Below are the code and all the weights of a small trained network. Each question names an input and a class and asks about switching units off, where a switched-off unit gives its printed mean instead of its output.

import numpy as np


def w(rows, s, z=0):
    codes = np.array(rows[::2]) - 128.0
    scale = np.full(codes.shape[1], s)
    scale[-1] = z or s
    return codes * scale


def f(y):
    return y / 2 * (1 + np.tanh(0.7978845608 * (y + 0.044715 * y**3)))


def log_softmax(a):
    a = a - a.max(-1, keepdims=True)
    return a - np.log(np.exp(a).sum(-1, keepdims=True))


def net(x, mask):
    res = np.array(x, float).reshape(1, 5) / 4 @ E
    y = f(res @ A[0][:, :-1].T + A[0][:, -1])
    res = res + np.where(mask, y, B[0][:, -1]) @ B[0][:, :-1]
    return log_softmax(res[-1] @ U[:, :-1].T + U[:, -1])


A, B = {}, {}
E = w([
[157,179,60,53,9],'x0',
[2,85,59,20,235],'x1',
[45,80,96,214,63],'x2',
[146,16,198,61,88],'x3',
[47,200,210,103,103],'x4',
],0.0073)
A[0] = w([
[212,173,167,84,166,57],'N0',
[179,143,158,182,94,196],'N1',
[159,131,150,169,80,73],'N2',
[157,134,148,161,107,62],'N3',
[181,161,151,81,157,13],'N4',
[121,170,107,180,164,49],'N5',
[55,170,189,116,93,64],'N6',
[178,155,185,106,184,90],'N7',
[155,135,178,196,78,62],'N8',
[166,90,82,149,144,35],'N9',
[73,100,96,91,156,89],'N10',
[116,197,68,184,141,56],'N11',
[121,145,93,76,24,144],'N12',
[120,169,89,168,143,41],'N13',
[99,74,205,250,207,82],'N14',
[110,5,193,90,35,112],'N15',
[128,140,38,94,28,64],'N16',
[34,195,240,132,83,102],'N17',
[128,144,96,104,71,50],'N18',
[55,111,76,94,141,97],'N19',
[202,38,22,185,139,90],'N20',
[21,54,99,245,11,29],'N21',
[136,56,200,113,139,133],'N22',
[146,83,131,120,118,3],'N23',
[99,197,84,192,155,188],'N24',
],0.013,0.0058)
B[0] = w([
[109,133,76,34,154,181],'N0',
[96,75,75,209,147,239],'N1',
[66,106,148,115,112,187],'N2',
[72,120,172,87,103,158],'N3',
[103,146,130,11,127,150],'N4',
[94,188,175,76,70,157],'N5',
[162,97,198,73,100,169],'N6',
[128,138,100,100,151,171],'N7',
[61,93,149,130,110,210],'N8',
[130,123,212,48,88,144],'N9',
[68,88,118,146,123,181],'N10',
[117,167,154,107,36,183],'N11',
[137,165,152,186,200,222],'N12',
[96,166,169,76,61,150],'N13',
[115,203,211,161,222,245],'N14',
[132,188,95,176,26,236],'N15',
[115,183,214,143,187,210],'N16',
[209,56,179,109,109,217],'N17',
[102,177,202,87,135,156],'N18',
[75,74,111,161,134,188],'N19',
[215,53,190,100,101,219],'N20',
[136,129,19,5,190,249],'N21',
[130,180,113,162,91,194],'N22',
[103,154,208,30,63,129],'N23',
[153,159,58,199,70,220],'N24',
],0.035,0.011)
U = w([
[97,181,179,147,194,101],'0',
[11,61,134,146,130,82],'1',
[114,186,114,137,70,142],'2',
[167,75,175,107,125,180],'3',
[102,145,79,68,171,227],'4',
[173,113,73,208,174,204],'5',
[131,111,113,159,153,2],'6',
],0.013,0.0048)

Each question gives the input, the list of numbers given to net, and the class t.
The units are the neurons (one row each of A and B). Each row of codes is followed by its name. A weight is (code - 128) times the scale printed after its matrix; where a second scale follows, it is the last column's (A, B and U).
mask holds one flag per neuron, in row order. A switched-off neuron (its flag False) gives its mean, the last column of its row in B, instead of its output. The means were averaged over made-up inputs and are rounded, as every weight is.
A unit's drop is (log p(t) with every unit on - log p(t) with that unit switched off) / (log p(t) with every unit on - log p(t) with every unit switched off).
The circuit of an input: a set's keep is (log p(t) with only the set's units on - log p(t) with every unit switched off) / (log p(t) with every unit on - log p(t) with every unit switched off). Starting from the 12 units with the biggest drops (on a tie, the unit counted first), units are removed one at a time, each time the one whose removal leaves the highest keep (on an exact tie, the one counted first), for as long as the keep stays at least 0.8.
units of the circuit, in order: the units of the circuit, biggest drop first
most important unit: the unit with the biggest drop
k most important neurons: the k neurons with the biggest drops, biggest first
drop of u: that unit's drop, to one decimal
input [-6,-5,-7,-3,-1], class 4: units of the circuit, in order => [N0]
input [-3,6,1,7,3], class 2: 2 most important neurons => [N15; N22]
input [8,1,5,8,-3], class 0: 4 most important neurons => [N16; N12; N24; N18]
input [4,1,-1,-3,6], class 3: 2 most important neurons => [N17; N14]
input [1,-3,-7,1,-7], class 3: 2 most important neurons => [N20; N21]
input [-1,6,2,-5,-6], class 1: 4 most important neurons => [N19; N10; N17; N15]
input [0,-6,4,6,-6], class 1: 4 most important neurons => [N1; N8; N2; N24]
input [7,-8,-6,3,5], class 1: 4 most important neurons => [N1; N14; N8; N2]
input [4,1,3,-3,-4], class 0: 4 most important neurons => [N16; N17; N15; N1]
input [-6,2,-8,-8,8], class 2: 4 most important neurons => [N24; N21; N20; N5]
input [3,-1,1,1,0], class 5: 2 most important neurons => [N14; N5]
input [6,6,-8,4,7], class 4: 4 most important neurons => [N20; N0; N4; N14]
input [4,8,0,-8,2], class 1: 3 most important neurons => [N19; N10; N15]
input [2,-3,4,-3,5], class 3: most important unit => N17
input [4,0,3,0,2], class 0: 3 most important neurons => [N16; N1; N24]
input [0,0,-1,-6,6], class 2: 2 most important neurons => [N24; N20]
input [0,-6,-8,-4,8], class 3: 3 most important neurons => [N17; N21; N6]
input [8,-7,-3,8,-8], class 0: drop of N16 => 2.9
input [4,-7,1,5,0], class 1: drop of N2 => 0.0
input [0,1,-2,4,4], class 2: most important unit => N20
input [-7,8,-6,-7,-6], class 1: drop of N15 => 0.4
input [8,2,8,1,-8], class 0: drop of N12 => 2.5
